Below is a small trained network, with its code and all its weights. Each question gives an input and a class and asks what happens when units are switched off, that is, made to give their printed mean instead of their output.

import numpy as np


def w(rows, s, z=0):
    codes = np.array(rows[::2]) - 128.0
    scale = np.full(codes.shape[1], s)
    scale[-1] = z or s
    return codes * scale


def norm(h):
    return h / np.sqrt((h * h).mean(-1, keepdims=True) + 1e-5)


def f(y):
    return y / 2 * (1 + np.tanh(0.7978845608 * (y + 0.044715 * y**3)))


def log_softmax(a):
    a = a - a.max(-1, keepdims=True)
    return a - np.log(np.exp(a).sum(-1, keepdims=True))


def net(x, mask):
    res = np.array(x, float).reshape(1, 5) / 4 @ E
    u = 0
    for l in range(4):
        y = f(norm(res) @ A[l][:, :-1].T + A[l][:, -1])
        res = res + np.where(mask[u : u + 5], y, B[l][:, -1]) @ B[l][:, :-1]
        u += 5
    return log_softmax(norm(res)[-1] @ U[:, :-1].T + U[:, -1])


A, B = {}, {}
E = w([
[170,141,159,157,197,86,159,121,33,111,127,119],'x0',
[96,110,101,9,178,55,128,151,43,86,145,80],'x1',
[135,49,243,87,86,79,75,109,130,208,141,159],'x2',
[170,165,93,158,177,154,21,226,157,139,254,81],'x3',
[162,239,111,115,72,91,123,8,46,150,134,118],'x4',
],0.0077)
A[0] = w([
[56,138,59,121,162,136,152,158,83,179,90,149,54],'0.n1',
[127,86,65,119,198,186,111,162,130,130,211,183,5],'0.n2',
[82,62,127,143,180,122,51,124,96,206,161,132,10],'0.n3',
[239,133,152,172,123,143,88,217,191,254,186,179,48],'0.n4',
[74,148,117,107,143,120,81,140,81,92,188,147,65],'0.n5',
],0.0059,0.0019)
B[0] = w([
[145,104,231,10,254,115,111,195,154,220,207,140,137],'0.n1',
[90,154,110,107,50,153,178,81,160,226,135,119,178],'0.n2',
[170,144,156,46,149,46,160,181,176,184,55,13,171],'0.n3',
[146,39,139,68,159,111,159,115,75,115,174,175,254],'0.n4',
[205,144,100,197,134,88,110,77,174,53,175,113,158],'0.n5',
],0.0078,0.0045)
A[1] = w([
[149,106,90,64,121,49,110,65,96,83,157,104,7],'1.n1',
[117,81,153,138,148,180,159,107,194,135,116,207,83],'1.n2',
[176,130,133,195,95,105,86,111,83,199,154,46,9],'1.n3',
[104,142,37,255,110,192,133,83,90,100,181,171,33],'1.n4',
[98,156,182,93,122,97,130,24,74,177,59,161,110],'1.n5',
],0.008,0.0015)
B[1] = w([
[102,56,158,169,142,60,196,85,188,103,101,123,215],'1.n1',
[108,74,108,173,130,163,121,22,168,59,62,79,205],'1.n2',
[165,14,168,185,113,146,98,28,79,121,164,147,175],'1.n3',
[52,195,43,221,110,163,114,166,98,254,102,112,212],'1.n4',
[209,134,156,112,58,161,133,193,65,51,83,217,255],'1.n5',
],0.0084,0.0069)
A[2] = w([
[173,207,142,69,109,28,91,141,87,61,191,48,93],'2.n1',
[184,208,212,106,3,178,142,144,4,118,52,247,65],'2.n2',
[122,93,150,75,135,145,89,189,112,251,209,121,85],'2.n3',
[111,209,54,47,87,179,225,181,133,34,148,51,3],'2.n4',
[27,227,104,129,193,41,251,8,46,62,79,111,53],'2.n5',
],0.0058,0.0025)
B[2] = w([
[149,161,165,124,187,147,105,94,142,111,149,193,156],'2.n1',
[92,159,189,118,45,88,157,184,10,99,58,112,255],'2.n2',
[157,163,138,129,116,43,139,135,148,135,151,127,165],'2.n3',
[143,108,133,120,90,31,51,116,141,151,166,82,143],'2.n4',
[123,108,102,90,92,154,150,221,156,176,141,145,188],'2.n5',
],0.012,0.0078)
A[3] = w([
[92,243,116,95,181,107,83,121,120,122,134,124,3],'3.n1',
[132,120,112,82,142,152,175,137,147,70,87,195,15],'3.n2',
[38,109,135,54,141,25,139,219,175,162,175,131,72],'3.n3',
[54,254,96,136,197,105,136,149,182,134,89,112,174],'3.n4',
[45,117,159,108,148,215,111,161,216,66,82,220,128],'3.n5',
],0.0085,0.003)
B[3] = w([
[120,123,182,150,186,191,186,136,197,155,81,124,128],'3.n1',
[78,99,94,224,155,201,81,160,112,95,128,66,161],'3.n2',
[201,114,62,142,96,138,94,148,114,156,179,96,254],'3.n3',
[139,250,156,182,158,105,152,50,168,124,115,176,174],'3.n4',
[95,135,132,64,201,170,106,145,126,127,105,54,199],'3.n5',
],0.015,0.0069)
U = w([
[64,65,97,107,180,191,101,178,157,104,69,55,62],'0',
[193,143,55,137,130,73,91,150,120,170,213,113,254],'1',
[61,251,74,194,147,163,145,109,190,170,92,143,33],'2',
[76,153,160,139,58,98,153,164,40,76,32,170,195],'3',
[172,102,216,106,162,58,100,43,126,69,165,184,13],'4',
],0.012,0.002)

Each question gives the input, the list of numbers given to net, and the class t.
The units are the neurons (one row each of A and B). Each row of codes is followed by its name. A weight is (code - 128) times the scale printed after its matrix; where a second scale follows, it is the last column's (A, B and U).
mask holds one flag per neuron, layer by layer. A switched-off neuron (its flag False) gives its mean, the last column of its row in B, instead of its output. The means were averaged over made-up inputs and are rounded, as every weight is.
A unit's drop is (log p(t) with every unit on - log p(t) with that unit switched off) / (log p(t) with every unit on - log p(t) with every unit switched off).
The circuit of an input: a set's keep is (log p(t) with only the set's units on - log p(t) with every unit switched off) / (log p(t) with every unit on - log p(t) with every unit switched off). Starting from the 12 units with the biggest drops (on a tie, the unit counted first), units are removed one at a time, each time the one whose removal leaves the highest keep (on an exact tie, the one counted first), for as long as the keep stays at least 0.8.
units of the circuit, in order: the units of the circuit, biggest drop first
unit that matters most: the unit with the biggest drop
top k neurons: the k neurons with the biggest drops, biggest first
k most important neurons of layer l: the k neurons of layer l with the biggest drops, biggest first
drop when u is switched off: that unit's drop, to one decimal
input [7,-8,3,5,-2], class 4: units of the circuit, in order : 3.n3, 0.n4
input [-2,6,-5,-1,8], class 1: top 2 neurons : 2.n5, 1.n1
input [8,0,1,0,-2], class 4: unit that matters most : 1.n5
input [-1,7,0,7,6], class 4: units of the circuit, in order : 2.n1, 3.n3
input [-5,-3,3,2,3], class 4: top 2 neurons : 2.n5, 1.n5
input [2,-4,-2,1,4], class 2: top 2 neurons : 1.n4, 0.n3
input [0,-8,0,3,-1], class 0: units of the circuit, in order : 1.n2, 3.n5
input [-4,-3,-4,0,-3], class 2: top 2 neurons : 1.n4, 3.n4
input [-1,5,5,-2,-4], class 1: top 2 neurons : 3.n3, 1.n2
input [4,8,7,-3,-4], class 1: top 3 neurons : 3.n3, 2.n2, 1.n2
input [-3,2,1,-8,-5], class 0: top 2 neurons : 1.n2, 3.n5
input [-6,-4,5,3,8], class 3: top 2 neurons : 2.n2, 1.n5
input [8,-7,-4,0,3], class 2: top 2 neurons : 1.n4, 1.n5
input [3,6,-8,6,-6], class 1: units of the circuit, in order : 2.n4
input [6,-2,-8,-6,-6], class 0: top 3 neurons : 0.n1, 2.n5, 3.n5
input [5,2,-8,1,-6], class 1: top 3 neurons : 2.n4, 0.n1, 3.n3
input [1,1,3,7,2], class 4: 3 most important neurons of layer 1 : 1.n3, 1.n4, 1.n1
input [0,7,-1,-4,0], class 0: top 2 neurons : 1.n1, 3.n2
input [5,6,4,4,-2], class 4: 3 most important neurons of layer 0 : 0.n5, 0.n4, 0.n1
input [1,6,2,3,-3], class 1: units of the circuit, in order : 3.n3
input [4,2,-3,5,7], class 2: 2 most important neurons of layer 2 : 2.n4, 2.n2
input [1,2,-4,3,-1], class 2: 2 most important neurons of layer 0 : 0.n3, 0.n4
input [6,7,0,2,-4], class 1: drop when 3.n3 is switched off : 0.1
input [-2,-7,-3,-2,-1], class 2: drop when 1.n4 is switched off : 1.1
input [-6,-3,1,1,2], class 0: drop when 0.n4 is switched off : 1.0
input [1,-1,2,1,-2], class 1: top 2 neurons : 0.n3, 3.n3
